The rows lie along a hidden order. The number after each row says roughly how far along it the row is, from 0 to 30. A new part has a new order.
-1,-9,-3,1,4,-3,41,8,-21,13,2,-7,-6,-2,-4,-4,12,1
12
7,0,-2,-19,-7,-6,7,4,-25,10,-3,13,-21,4,0,11,6,2
1
-3,-10,-2,10,6,2,27,5,-12,2,4,-5,8,0,-3,-12,9,-6
14
4,-3,-3,-4,2,1,12,1,-26,8,1,-7,2,19,-2,-9,3,-1
0
-1,-1,-2,-7,9,4,4,1,-33,18,-3,-17,1,18,-5,-9,4,-3
5
-2,0,0,7,11,-1,8,0,-16,5,1,-7,10,20,-2,-21,0,-11
6
13,-2,-7,-36,-2,-6,23,7,-62,27,-2,3,-20,20,1,1,14,-3
4
-12,-14,-1,34,31,4,17,-7,-13,1,2,-21,17,-23,0,-5,3,4
22
-1,-3,-2,-2,10,2,21,2,-32,8,3,-11,8,26,-3,-12,1,-8
2
-1,-9,-3,5,9,-11,51,9,-33,6,6,0,-6,0,-9,-5,11,-6
16
-4,-5,0,3,6,3,1,-1,-6,1,0,-6,3,12,-1,-1,-1,-4
1
-6,-9,1,19,9,-5,2,2,5,-7,4,-6,-1,-12,-1,0,2,-2
15
1,4,2,0,4,-8,36,5,-12,6,-1,0,-5,14,-9,-11,2,-6
8
-3,-11,-2,12,8,-2,29,5,-7,-3,5,-1,10,-1,-1,-12,9,-7
15
-1,-2,1,1,5,-6,30,3,-16,-4,7,8,11,28,-8,-15,-1,-15
6
-5,-8,-2,5,6,-5,25,5,-15,5,3,-6,-1,-4,-2,-5,7,-2
13
2,2,0,1,13,-5,20,4,-22,16,-2,-15,1,16,-3,-22,4,-12
9
-7,-5,-2,6,5,1,20,3,-15,4,1,-13,-1,8,-1,-2,4,-1
7
-5,-7,-2,20,19,-7,56,4,-23,-1,2,2,-3,-12,-8,0,8,-3
21
-2,2,4,4,-4,-11,30,5,-25,-17,8,30,4,24,-9,-5,-4,-20
11
5,-2,-3,-17,2,-3,11,1,-28,15,0,-5,-3,14,3,-4,6,-4
0
-6,-15,-3,10,20,-4,47,4,-32,12,22,-24,27,16,-9,-34,3,-18
25
-8,-12,-1,10,12,2,29,2,-14,9,10,-20,12,-7,-8,-13,5,-5
18
-8,-11,0,21,15,-6,41,-2,-3,7,14,-25,20,-9,-17,-35,-2,3
30
-7,-13,-2,18,13,6,15,0,-2,0,6,-17,18,-9,1,-14,4,-2
14
-1,0,-5,-17,-4,0,31,7,-43,14,-4,-4,-22,22,-9,4,8,3
2
-4,-5,-1,9,14,10,0,-5,-19,8,-1,-20,17,18,1,-17,0,-7
4
-2,-7,-2,7,-1,-3,42,9,-10,1,3,5,-6,-5,-8,0,13,-2
15
-1,-8,-1,11,13,1,22,0,-32,3,8,-15,24,33,-3,-26,1,-14
3
-5,-9,0,12,8,-4,23,4,-8,-3,5,-5,2,-1,-2,-9,6,-4
13
-3,-9,-3,7,12,-5,50,6,-33,6,6,-7,3,0,-5,-8,11,-5
16
-12,-11,-1,9,7,4,18,-1,-11,9,9,-20,2,-19,-12,0,0,4
22
-7,-10,-2,9,10,-3,50,3,-12,14,10,-26,2,-10,-15,-17,3,6
30
-10,-8,-4,1,6,-2,37,8,-11,15,14,-22,-4,-1,-6,-10,3,2
28
-2,-10,-4,10,16,-12,25,8,-37,9,5,-24,1,3,-4,-6,6,-9
20
-4,-7,1,14,3,-7,29,5,3,-5,5,6,-5,-7,-5,-3,6,-1
12
-4,-10,-1,7,6,-2,25,3,-11,2,4,-8,4,-3,-1,-8,5,-3
11
1,-1,-1,1,10,-4,21,4,-31,5,3,-2,7,31,-5,-21,1,-13
4
-2,-1,1,11,3,-12,43,7,-4,-3,9,10,-1,6,-5,-5,6,-8
13
-10,-11,-3,5,10,-3,28,6,-18,10,16,-23,8,4,-10,-17,3,-6
26
-3,-7,-1,12,5,-4,42,5,-8,1,7,1,4,1,-4,-8,7,-5
13
-7,-10,0,8,5,-2,26,4,-4,0,5,-5,-1,-7,-5,-1,5,-1
13
-7,-11,-2,13,12,-6,52,1,-14,12,13,-26,10,-7,-15,-22,2,3
30
-5,-7,0,22,20,-12,53,4,-15,-3,7,3,-7,-14,-12,4,8,-3
22
-13,-13,0,20,12,4,12,-2,5,2,13,-25,18,-13,-5,-18,-3,-3
25
-3,-6,-3,-5,4,1,23,5,-34,12,0,-9,-3,15,-7,1,7,-1
5
-3,-11,-5,1,13,-8,27,8,-35,10,3,-19,-7,-3,-5,-1,8,-6
19
-10,-15,-3,7,13,2,28,0,-23,14,14,-25,14,-8,-13,-11,1,-4
22
-6,-10,-2,12,9,-1,30,4,-6,-1,7,-10,8,-1,1,-14,6,-6
12
-3,-8,-4,-4,7,2,24,3,-30,12,1,-19,2,9,1,-12,8,-2
7
8,-4,0,-14,3,-7,8,0,-24,11,4,13,-4,17,4,-5,4,-6
3
-1,6,15,53,-9,-39,45,9,63,-60,24,63,2,10,-11,-8,-8,-23
13
-13,-14,-2,8,10,9,11,-1,-7,11,7,-32,6,-19,-11,-2,0,8
23
-8,-10,-3,-1,4,-1,38,5,-22,12,7,-15,-9,-10,-12,0,8,1
18
-6,-11,-2,2,5,-1,33,6,-25,9,6,-19,-3,-12,-8,-4,7,-2
15
0,-9,-3,-1,6,-2,34,6,-33,11,6,-8,4,19,-4,-11,7,-8
7
10,0,-4,-21,2,-8,34,6,-47,15,3,-3,-3,25,-1,-11,8,-10
0
0,5,1,0,10,-2,17,3,-26,12,-3,-16,9,16,-3,-18,3,-8
9
-4,-6,0,5,1,-9,31,8,-12,0,8,5,-6,3,-4,-5,8,-5
12
-12,-14,-1,16,14,1,22,-2,-3,10,9,-32,13,-20,-12,-15,-2,6
28
-13,-12,-1,16,9,2,12,-2,7,3,11,-20,6,-21,-13,-6,-2,4
25
-2,-2,-1,2,8,1,17,2,-19,13,0,-11,2,19,-4,-12,4,-4
4
-5,-6,-2,20,24,-8,52,3,-22,4,6,-6,1,-10,-5,-2,9,-4
22
-3,-6,1,13,10,2,-2,-1,-9,-1,2,-2,7,18,-3,-7,-2,-10
2

Part 2:
-3,1,-8,0,0,8,0,-13,-1,0,-2,0,-2,-4,3,-1,6,0,-1,-1,3,-1,2,1,-5,-4,-2,-6,5,5,2,2,4,3,-2,-5,-1,1,-3,1,5,2,-18,5,-2,2,-9,2,-2,5,-2,-3,2,-1,1,-1,3,0,0,2,1,2,15,3,-1,-1,1,13,2,0,1,-1,0,-1,0,-6,2,-4,0,8,-2,1,0,0,0,-1,-2,-2,1,-6,4,1,7,7,8,1,3
8
-2,3,-1,-1,1,14,-3,-16,1,-3,-1,3,0,5,12,0,-1,1,5,-2,2,2,-1,-4,-5,7,-6,-5,-2,-2,-2,0,9,-4,-1,-2,-2,-1,-5,-2,-1,6,-20,3,-2,1,-6,2,8,14,12,3,2,-1,2,0,-1,0,1,2,6,3,-6,3,-1,-2,-2,2,3,1,1,1,1,-2,6,-4,1,7,-2,4,-3,3,3,18,-4,-4,-5,4,1,-5,8,-5,-3,-1,5,11,12
10
5,1,-13,-5,7,6,-1,-3,1,4,4,1,2,7,-8,2,-11,2,3,0,-8,-2,0,-1,11,-7,3,3,2,10,8,-16,19,4,-6,2,1,-4,3,2,-3,3,14,-5,1,-6,3,-3,-11,-19,4,9,-7,2,-1,3,-3,3,-1,2,-18,-2,-9,-2,5,1,1,2,1,-1,1,0,0,3,-2,2,-1,-2,4,-3,1,-4,7,-5,2,-1,-1,-1,-2,13,3,3,-2,1,-2,-16,-7
3
-5,-4,-63,-34,33,36,10,-40,4,28,4,-7,16,47,22,-7,5,-17,-12,8,28,-28,11,-24,16,-7,0,-57,-50,63,-1,10,19,33,7,1,4,2,4,24,-40,-36,-2,-10,-9,20,63,20,-17,47,-31,-10,8,-50,-16,-14,-9,2,1,13,-2,11,-57,-7,-19,17,6,34,0,-4,1,-14,-21,-20,-59,-46,12,-63,20,-24,-10,-4,-36,-63,-23,-21,-13,0,6,22,-2,24,32,-6,15,0,-51
30
1,-1,-15,3,-4,-1,0,-2,3,-1,2,-1,2,1,2,-2,-11,-2,5,3,-1,-4,3,5,-6,-11,1,-4,12,-5,4,-8,19,8,-6,1,3,-2,-6,2,-3,3,9,1,1,-4,-1,2,-12,-15,1,-3,-5,-3,0,8,-5,0,-1,2,-15,-2,-27,2,1,2,2,21,2,1,2,0,1,-6,-7,3,3,-11,0,1,4,5,6,-10,-4,-1,-1,-2,0,4,5,6,0,1,-3,-13,-11
8
-1,-2,-19,3,-2,2,-4,-14,-2,-1,-1,3,0,4,1,0,5,1,0,6,4,0,5,7,-5,-8,-1,-11,9,15,-4,-5,10,-8,-3,-3,-1,1,-1,1,-1,-5,2,5,3,4,-13,2,-4,-5,-2,-6,-1,1,2,14,2,-1,1,-1,-8,3,12,2,-6,2,3,10,1,0,2,0,1,-6,-1,1,3,-6,-2,7,1,5,-5,33,-4,-4,0,-4,2,-3,10,1,12,15,8,2,-15
9
-4,0,-25,8,-6,-3,8,-1,1,-7,1,0,5,-5,4,-3,-14,-2,-1,4,1,-6,1,-4,-15,-17,-1,-11,8,-3,5,-6,13,0,-6,-1,5,-3,-4,-3,1,0,4,5,3,1,-11,5,-7,-14,0,-2,-3,-6,2,3,-8,-5,-1,-1,-21,0,-15,1,0,0,3,24,3,3,3,0,2,-3,-9,-9,-1,-20,-1,5,2,6,10,2,-6,0,-3,5,-2,2,6,7,8,2,2,0,-2
6
0,2,12,4,-4,24,0,1,-2,-9,3,3,4,4,5,-3,-8,1,3,5,5,-4,-2,-5,-10,-3,-2,4,15,11,2,-3,15,-2,-2,-3,-4,-1,-15,-2,-4,-1,-21,6,1,0,-23,1,6,8,-7,-3,-2,2,0,6,-4,-2,0,0,2,6,6,1,-6,2,1,9,0,1,1,-1,-3,-4,-6,-3,-5,4,0,9,-1,3,-1,8,-6,-2,-2,7,0,-5,-2,-5,5,5,-1,0,12
14
-1,3,-6,-4,2,7,3,0,5,-1,4,1,3,-1,1,-2,-11,1,4,1,-3,-3,-2,-7,0,1,0,-1,0,1,7,-6,9,7,-4,2,3,-6,-5,0,6,0,8,-1,-1,-4,-7,1,-4,-12,5,10,-2,-2,0,-9,-4,0,-2,5,-11,1,-33,0,6,-3,0,3,0,2,0,0,-1,1,-7,8,-6,-12,1,1,1,0,11,-3,-6,0,-2,3,-3,4,3,8,-2,-1,3,-12,8
5
-3,2,0,-2,-6,9,2,2,3,-3,1,4,3,-2,8,-2,2,-3,1,1,3,-3,-2,-6,-6,5,-2,-2,-3,-8,4,3,4,-1,-1,-1,0,-3,-5,-2,2,4,-11,0,0,1,-12,3,6,9,7,5,3,-1,0,-10,-1,-1,-1,3,4,2,-7,2,2,-2,-1,7,1,1,1,1,-1,1,-1,10,-2,-5,-3,6,-3,4,8,0,-6,0,-1,4,-2,-4,1,0,1,-4,2,7,16
4
-1,-3,-17,5,-6,18,0,-26,7,-13,-10,6,0,7,10,-8,17,0,7,0,-2,2,7,-5,0,0,3,4,3,-41,2,15,-16,-10,-4,-6,-3,-1,2,0,5,5,-7,-4,6,4,-22,8,2,-4,9,-10,-3,-2,7,16,2,0,0,-2,8,2,42,4,-1,3,0,14,13,3,2,-7,-3,-6,-8,-33,7,-13,0,8,-1,-1,-9,-27,-2,3,-1,-2,4,-16,9,7,-1,11,18,1,2
20
-1,0,-12,-3,-3,9,-3,-2,5,-2,1,3,4,5,1,1,-3,1,0,0,-1,0,0,0,2,5,2,5,-2,2,5,0,10,6,-5,0,5,-4,-4,0,-1,8,1,-2,0,-4,-7,-3,0,-9,0,7,-4,-2,2,-1,-4,1,0,3,-8,2,-18,1,1,-2,-3,12,4,-1,1,0,2,-1,-4,9,1,1,2,3,-1,-2,10,-13,-3,-1,-2,-1,-2,-1,0,2,-3,6,-4,-5,-9
11
-4,3,-8,3,-7,6,-1,-13,2,-3,-2,1,1,1,8,-3,1,-1,3,2,3,-2,1,0,-10,-4,-3,-9,7,7,-2,2,12,-1,-2,-2,1,0,-6,-1,-1,-3,-19,5,4,4,-15,4,-1,5,4,-4,-1,-1,1,5,1,-2,1,2,0,2,-7,2,-1,0,1,15,2,1,2,0,-1,-3,-1,-5,3,-3,-2,7,-1,5,-2,11,-5,-2,-3,2,2,-4,7,2,7,9,9,9,-1
0
-1,0,-14,4,-7,2,-1,-14,-3,-1,-3,1,1,5,1,0,2,-3,2,4,1,-4,5,7,-2,-9,-1,-6,10,19,-3,-1,3,1,0,-5,-1,2,0,1,2,-7,-8,6,2,4,-19,4,-7,-3,-1,-9,-3,1,3,11,1,-2,0,-1,-4,2,8,0,-6,2,3,21,2,-1,2,-1,1,-4,-2,-16,4,-4,-1,6,1,6,-3,21,-4,-2,-2,-3,3,2,8,1,12,10,7,1,-13
1
1,-2,-13,-2,-3,-2,3,0,1,-1,3,-2,4,-2,-3,-1,-8,-1,3,1,-1,-1,0,0,5,-7,2,0,5,6,3,-7,0,5,-1,1,2,-2,1,1,0,-2,3,0,0,-3,-6,0,-8,-11,1,1,-2,-1,0,-1,-4,-1,-1,0,-8,-1,-8,1,1,3,2,12,0,1,1,0,1,-2,-5,-3,-2,-11,2,1,0,-1,6,8,-3,2,-1,2,-1,6,2,1,1,-1,-5,-5,-5
2
